Here is a tiny trained network, its code and every weight. The questions are about switching its units off for an input and a class, where a switched-off unit gives its printed mean instead of its output.

import numpy as np


def w(rows, s, z=0):
    codes = np.array(rows[::2]) - 128.0
    scale = np.full(codes.shape[1], s)
    scale[-1] = z or s
    return codes * scale


def f(y):
    return np.maximum(y, 0)


def log_softmax(a):
    a = a - a.max(-1, keepdims=True)
    return a - np.log(np.exp(a).sum(-1, keepdims=True))


def net(x, mask):
    res = np.array(x, float).reshape(1, 8) / 4 @ E
    y = f(res @ A[0][:, :-1].T + A[0][:, -1])
    res = res + np.where(mask, y, B[0][:, -1]) @ B[0][:, :-1]
    return log_softmax(res[-1] @ U[:, :-1].T + U[:, -1])


A, B = {}, {}
E = w([
[78,119,48,135,148,116,131,99,185,199],'x0',
[162,104,139,115,177,109,209,70,104,123],'x1',
[82,164,133,80,96,165,197,114,47,127],'x2',
[140,120,101,10,170,126,180,124,164,176],'x3',
[88,196,158,57,67,184,115,162,112,154],'x4',
[85,115,113,101,103,83,134,162,92,88],'x5',
[101,77,163,194,113,163,163,192,191,156],'x6',
[164,138,59,120,142,183,91,75,93,127],'x7',
],0.012)
A[0] = w([
[80,146,106,178,142,27,40,82,134,97,212],'N1',
[169,30,135,230,43,139,131,184,150,141,151],'N2',
[86,156,96,80,101,242,93,167,69,163,183],'N3',
[162,121,228,63,145,154,175,135,82,67,164],'N4',
[36,109,169,80,123,105,191,171,132,154,153],'N5',
[150,131,124,64,166,182,89,183,142,216,115],'N6',
[108,136,107,1,56,188,148,158,191,235,227],'N7',
[54,139,184,80,51,129,128,210,45,107,109],'N8',
[220,168,183,189,140,113,158,61,48,63,147],'N9',
[170,184,96,155,113,87,93,75,97,113,166],'N10',
[151,84,165,238,172,133,92,191,156,127,206],'N11',
[181,127,168,146,213,24,158,96,104,84,237],'N12',
[216,147,92,100,158,125,128,26,185,129,174],'N13',
[74,83,202,202,147,154,92,225,150,122,113],'N14',
[203,70,79,151,193,32,123,126,133,87,184],'N15',
[133,176,121,175,100,84,79,118,149,136,220],'N16',
[96,13,86,126,183,71,205,102,190,136,249],'N17',
[120,198,111,100,136,106,108,95,85,100,108],'N18',
[139,137,24,174,75,114,69,47,118,118,171],'N19',
[178,123,36,170,198,61,173,112,138,52,137],'N20',
[115,140,127,192,79,202,65,191,157,165,255],'N21',
[120,206,128,61,131,90,89,122,157,93,232],'N22',
[157,164,114,234,138,184,94,44,67,49,233],'N23',
[131,100,120,226,73,189,109,178,102,133,191],'N24',
[93,121,86,85,106,133,102,130,72,97,193],'N25',
[98,81,152,203,101,130,163,158,188,131,213],'N26',
],0.0084,0.0031)
B[0] = w([
[76,92,118,188,177,82,92,184,93,159,201],'N1',
[114,156,184,221,214,137,97,101,195,78,212],'N2',
[145,227,96,138,83,178,151,92,87,80,223],'N3',
[198,98,165,25,89,116,145,140,138,74,210],'N4',
[120,176,133,53,123,58,172,201,126,204,191],'N5',
[184,188,87,111,154,136,32,89,112,85,192],'N6',
[199,245,129,62,199,115,70,103,55,149,251],'N7',
[163,204,144,107,34,35,199,208,138,66,228],'N8',
[171,6,225,82,155,253,182,124,117,100,224],'N9',
[61,93,158,157,97,201,104,138,82,149,188],'N10',
[100,106,182,185,169,126,79,113,241,95,220],'N11',
[166,8,150,56,132,93,76,132,180,144,215],'N12',
[85,68,128,104,144,173,61,60,115,117,222],'N13',
[108,170,209,207,127,68,130,150,189,124,211],'N14',
[79,34,77,93,80,114,71,80,205,172,223],'N15',
[130,117,145,133,160,117,108,201,91,116,176],'N16',
[167,126,56,44,187,57,198,120,185,244,231],'N17',
[122,118,141,155,103,159,138,212,80,105,190],'N18',
[39,113,99,207,137,202,130,123,49,221,200],'N19',
[82,57,87,146,63,134,131,100,164,173,210],'N20',
[180,198,156,190,156,146,129,135,137,100,214],'N21',
[81,153,154,80,75,96,60,110,67,125,197],'N22',
[127,67,145,201,124,198,196,104,86,110,232],'N23',
[127,166,135,207,114,149,182,139,162,66,201],'N24',
[80,154,126,152,39,156,146,152,108,146,190],'N25',
[149,152,131,207,205,63,154,165,191,157,202],'N26',
],0.0069,0.015)
U = w([
[51,73,110,156,139,109,67,138,54,173,141],'0',
[173,218,93,83,211,160,31,61,86,107,121],'1',
[148,227,161,72,17,68,174,171,105,53,158],'2',
[184,49,246,76,129,157,180,108,107,56,110],'3',
[114,124,87,196,134,217,226,73,53,124,53],'4',
[141,168,101,73,220,47,254,124,145,202,252],'5',
[140,141,214,215,186,87,117,147,224,63,106],'6',
[136,46,54,86,156,112,126,34,215,159,66],'7',
],0.0083,0.0015)

Each question gives the input, the list of numbers given to net, and the class t.
The units are the neurons (one row each of A and B). Each row of codes is followed by its name. A weight is (code - 128) times the scale printed after its matrix; where a second scale follows, it is the last column's (A, B and U).
mask holds one flag per neuron, in row order. A switched-off neuron (its flag False) gives its mean, the last column of its row in B, instead of its output. The means were averaged over made-up inputs and are rounded, as every weight is.
A unit's drop is (log p(t) with every unit on - log p(t) with that unit switched off) / (log p(t) with every unit on - log p(t) with every unit switched off).
The circuit of an input: a set's keep is (log p(t) with only the set's units on - log p(t) with every unit switched off) / (log p(t) with every unit on - log p(t) with every unit switched off). Starting from the 12 units with the biggest drops (on a tie, the unit counted first), units are removed one at a time, each time the one whose removal leaves the highest keep (on an exact tie, the one counted first), for as long as the keep stays at least 0.8.
circuit, biggest first: the units of the circuit, biggest drop first
top k neurons: the k neurons with the biggest drops, biggest first
drop of u: that unit's drop, to one decimal
input [2,0,-4,-1,-7,4,0,-7], class 7: circuit, biggest first => [N15]
input [3,2,-6,-8,0,-7,-4,5], class 0: circuit, biggest first => [N1, N10]
input [5,8,7,-4,-5,8,-8,-5], class 7: top 2 neurons => [N17, N12]
input [6,2,4,-7,0,-8,2,2], class 4: top 2 neurons => [N23, N19]
input [8,-1,-2,-3,-1,-5,-1,1], class 0: top 2 neurons => [N19, N1]
input [4,-5,4,-5,7,6,8,-1], class 2: top 2 neurons => [N8, N3]
input [0,-5,4,1,7,-5,4,5], class 1: top 3 neurons => [N7, N6, N4]
input [1,4,-8,7,2,-5,3,-5], class 7: top 4 neurons => [N8, N13, N15, N6]
input [-3,5,1,-7,-2,-1,-1,5], class 3: top 3 neurons => [N9, N12, N3]
input [-5,1,-4,-7,2,1,-2,3], class 3: top 3 neurons => [N9, N23, N26]
input [-5,-3,3,8,8,-3,7,3], class 2: top 2 neurons => [N8, N5]
input [7,-4,3,0,-5,2,2,-8], class 5: top 2 neurons => [N17, N5]
input [-7,-3,-5,0,1,2,-5,-3], class 3: top 2 neurons => [N9, N3]
input [-1,-2,4,5,3,-2,3,3], class 1: top 2 neurons => [N7, N6]
input [8,7,-3,4,-4,3,8,-8], class 5: circuit, biggest first => [N17]
input [-8,-4,2,-1,-3,1,-7,8], class 4: top 2 neurons => [N19, N23]
input [0,-6,-2,8,-5,2,-3,-8], class 5: drop of N13 => 0.1
input [-6,3,-8,-7,7,3,-5,0], class 3: drop of N9 => 0.1
input [5,5,2,8,-4,-6,-7,2], class 7: drop of N12 => 0.0
